Each row is followed by one of two labels, saying whether the row has a hidden trait. Each part has a new trait and two new labels.
[-48 -45   8  27  -5 -55 -26  -3  33  13 -29 -13  91 -16  24 -26  10   6
  10   1 -24  33   0 -12  -3  -9 -42 -29 -20 -58  17  -8  27   4  -8   0
  30 -10 -35 -75  50 -26  10   5 -14  -1  34 -31  11  -9  12  34 -10   5
  28   5 -14  24  60  -5   5 -19  -1 -28  22  20 -54  21   0   9  42 -39
  12 -10  48  -4 -41 -33   2 -23 -22 -19 -16  -2  34  26 -43  16 -21  -5
  -1  11  42  25  18  47 -38  15 -22 -48  -2 -24 100  75  -2  11  25 -51
 -14  -9  12]  [15]
[ 12  15   5   8  10  13  -1   4 -16  -6   5  -8 -45  -1 -19   1   0  11
  -1  -2  24 -11   6   3   5   9  17   6  -6  21 -12   0 -20   8   8  -6
 -13   6  17  42 -26  10   2   2  12  -2 -14  13 -15   4  11 -10   0  -1
 -14 -15   3 -22 -15   1  -5  17   0   6 -12 -22  30  -7  12  -1 -18  19
  -2  19 -19  -5  16  20   4  12  16   6   8  -1 -38  -4   0   9   1   8
   1  -4 -33  -7  -2 -30  32   1 -33  34   7  -8 -45 -35  -1   3  -1  20
  11  13  -8]  [12]
[-47  36  42  29   6  93   5  27 -25  11  26  19   4  14  20 -57  20   1
  17   7 -62  61  22 -18  -7 -20 -11   6  32  -4  -9  -4  12  25 -13 -61
 -27  43   8  37 -28  16  35   0  12 -14 -16  12  45  37   6   8 -23  37
   0  17 -14   2  26  -2  27  13  36  -3 -39  -4  46  -9 -17   3   1  27
  17  -3  34   6  -4   3  10  13  18   2 -11  20  -1  10 -28  50  15   0
 -29 -10 -24 -41  28 -46  10   8   9  45  19  24   2 -29  12  -6  23  42
  14 -11  -9]  [15]
[ 37 -24 -14 -24  -2 -45  -1 -20   2  -7 -12 -15  -5 -21 -16  38 -13  -1
  -7  -1  46 -67  -3  23  18   7  13 -10 -10  19  -1  11   3 -29  17  36
  28 -23  -6 -21  11 -11 -17   9  -6   3 -14   7 -41 -16  -1 -13  15  -9
  -8 -18   5  13 -38   3  -9   1 -17  11  30  16 -25   3   4  -2 -14 -30
  -1  13 -34  -2   0   2  -4  -6  -4  -4  -1  -8  -7   5  12 -21 -23   1
  16   9  10  23 -35  33   4   1 -13 -22 -19 -24 -24  -7  -6  11 -11 -18
  -3   9   0]  [12]
[  5  17  16   5   0  42  -2  24 -45   4  24  10 -40  -6 -16  10   4  14
 -11   4  -6  19 -10   6  -4  14  20   4  12   9 -26   7 -24  23   0 -17
 -13 -25  12  66 -46   2   2  -6   0 -30 -16  -7  10  30  -3 -24   3 -11
  -5 -24  12 -69 -15   1 -19   6 -13  22 -14 -16  57 -18   4 -21 -17  31
 -13 -13  11 -14  38  21   7  13   8  12   9 -12   3  11  20  14  19   7
   4 -29 -41 -17  30 -66  44  -6 -20  49   5  22 -32 -43  -3  -1   5  27
  15  -1  22]  [12]
[-13  25  27   4  17  45  -2   2  -4 -14   2   1 -31  27  -1 -12   6 -12
  -4   0  11 -18  20  -8   1  -5   5  -6  23  12  -7   6 -10  26   3 -23
 -24  28  19  26 -19  13  19   2  20   0 -10  22   1  -5   3 -20  -5  34
 -17   2   9   4 -32  -6  32  14  44   9 -29  -4  30   3 -13   2 -17  -3
  18  23   0   7   8  22  -5  24  31   8   0  10 -34 -43   6   1  -3   0
 -27   4 -22 -15 -14 -23   9  -3   0  40   9   3 -40 -39   3   0   9  46
   8  22 -23]  [12]
[ 54   3 -29  30 -20  31   1  25 -41  23  12   8 -58 -28 -24  23 -14  33
 -16   3 -18  44 -46   7  10  42  36  19   9  39 -28  -4 -46   0   5  12
   2 -41  -2  34 -25   4 -47 -14   3  -1 -18 -21   6  34  -5 -20  -9 -84
  -7 -43  16 -92   6   6 -95 -13 -71 -25  37 -27  36 -23  64 -29   7  43
 -25 -17   5 -40  20   0   5  -1  -1  32   7  -9  73  10  -8  25   7  14
  49 -34 -44 -13  22 -50  14  19 -22  51  -1 -10  26 -21 -13  -4  -9 -46
   8 -20  52]  [12]
[-32  -3  17  12   6 -15  -3   3   7   5  -2   6  29  12   8 -12  12   3
   7  -1 -15  23  12 -13  -5 -14 -19 -11 -21 -33   5  -2  19  13  -7  -9
  13   7  -7 -18  20  -4  12  -2   4 -12 -11 -20  18   3   9  31   1  21
   9   0  -2  21  22  -5  18   1  18 -11   8   4 -26  11  -7  13  14 -12
  13  -9  22   2 -10 -11   3  -4 -10  -4  -1   3  13   4 -26   4 -10  -4
  -4   7   7   4  12  17 -24  -1  12 -12  -3  11  47  17   8  -2  12  -3
  -2   5  -2]  [15]
[-84 -14  32  29   3 -36 -28   7  27   4 -14 -10  70 -14  18 -35  20  -8
  15  -5 -27  15  25 -18 -14 -33 -50 -34 -23 -77  18  -2  34  18 -30 -18
  -6   0 -21 -63  40 -19  32  11  -2 -14  26 -15  24  -5  15  46   2  40
  25  15 -23  37  47  -6  67 -11  47 -13   0  25 -24  20 -33  17  28 -24
  33  -7  73  20 -29 -23   0 -14 -22 -23 -11  -4  10  24 -31  -2 -19  -6
 -31  -1  24  25  27  43 -33   0  -7 -53   3  -1  75  51   4  13  34   0
 -10   1  -1]  [15]
[ 25 -30  -5 -29   0 -40  -5 -19  -1   0  -9  -3   5 -17  -9  34  -4   1
   4   1  27 -50  -1  21  21   1   9 -15 -21   2   4  15  15 -26  17  26
  38 -23 -10 -15   8 -19 -14   6  -5  -7 -29   1 -30  -2  -4  -1  15   5
  -3 -17  -3  18 -34   2  -1   5 -13   9  39  18 -31   9 -10   8  -8 -35
   9   5 -41   0  -2  -8  -2 -13  -2  -6  -7  -5  11  23  -5 -19 -32  -2
   7   4   8  29 -19  40  -9  -6   1 -27 -24  -2  13  -9   0  10  -7 -25
   0   8 -13]  [12]
[ 50   3 -25   8 -17  13   5  17 -42  19  17   5 -46 -19 -23  40 -17  22
 -19   0  -6  27 -41  17  11  33  32   8   1  10 -26  -1 -37   4   6  12
   8 -59  -8  35 -29  -4 -39 -11  -6 -25  -9 -16   5  31 -14 -32   2 -60
  -2 -34  19 -74 -17   7 -74  -4 -55   0  35 -24  27 -23  40 -32  -4  24
 -25 -20  -1 -35  30   3   3  -2 -14  26   8 -14  53  17  18  12   8   9
  41 -31 -23  -7  23 -38  20   2  -4  35 -14   5   7 -31 -12  -1 -10 -26
   5 -17  43]  [12]
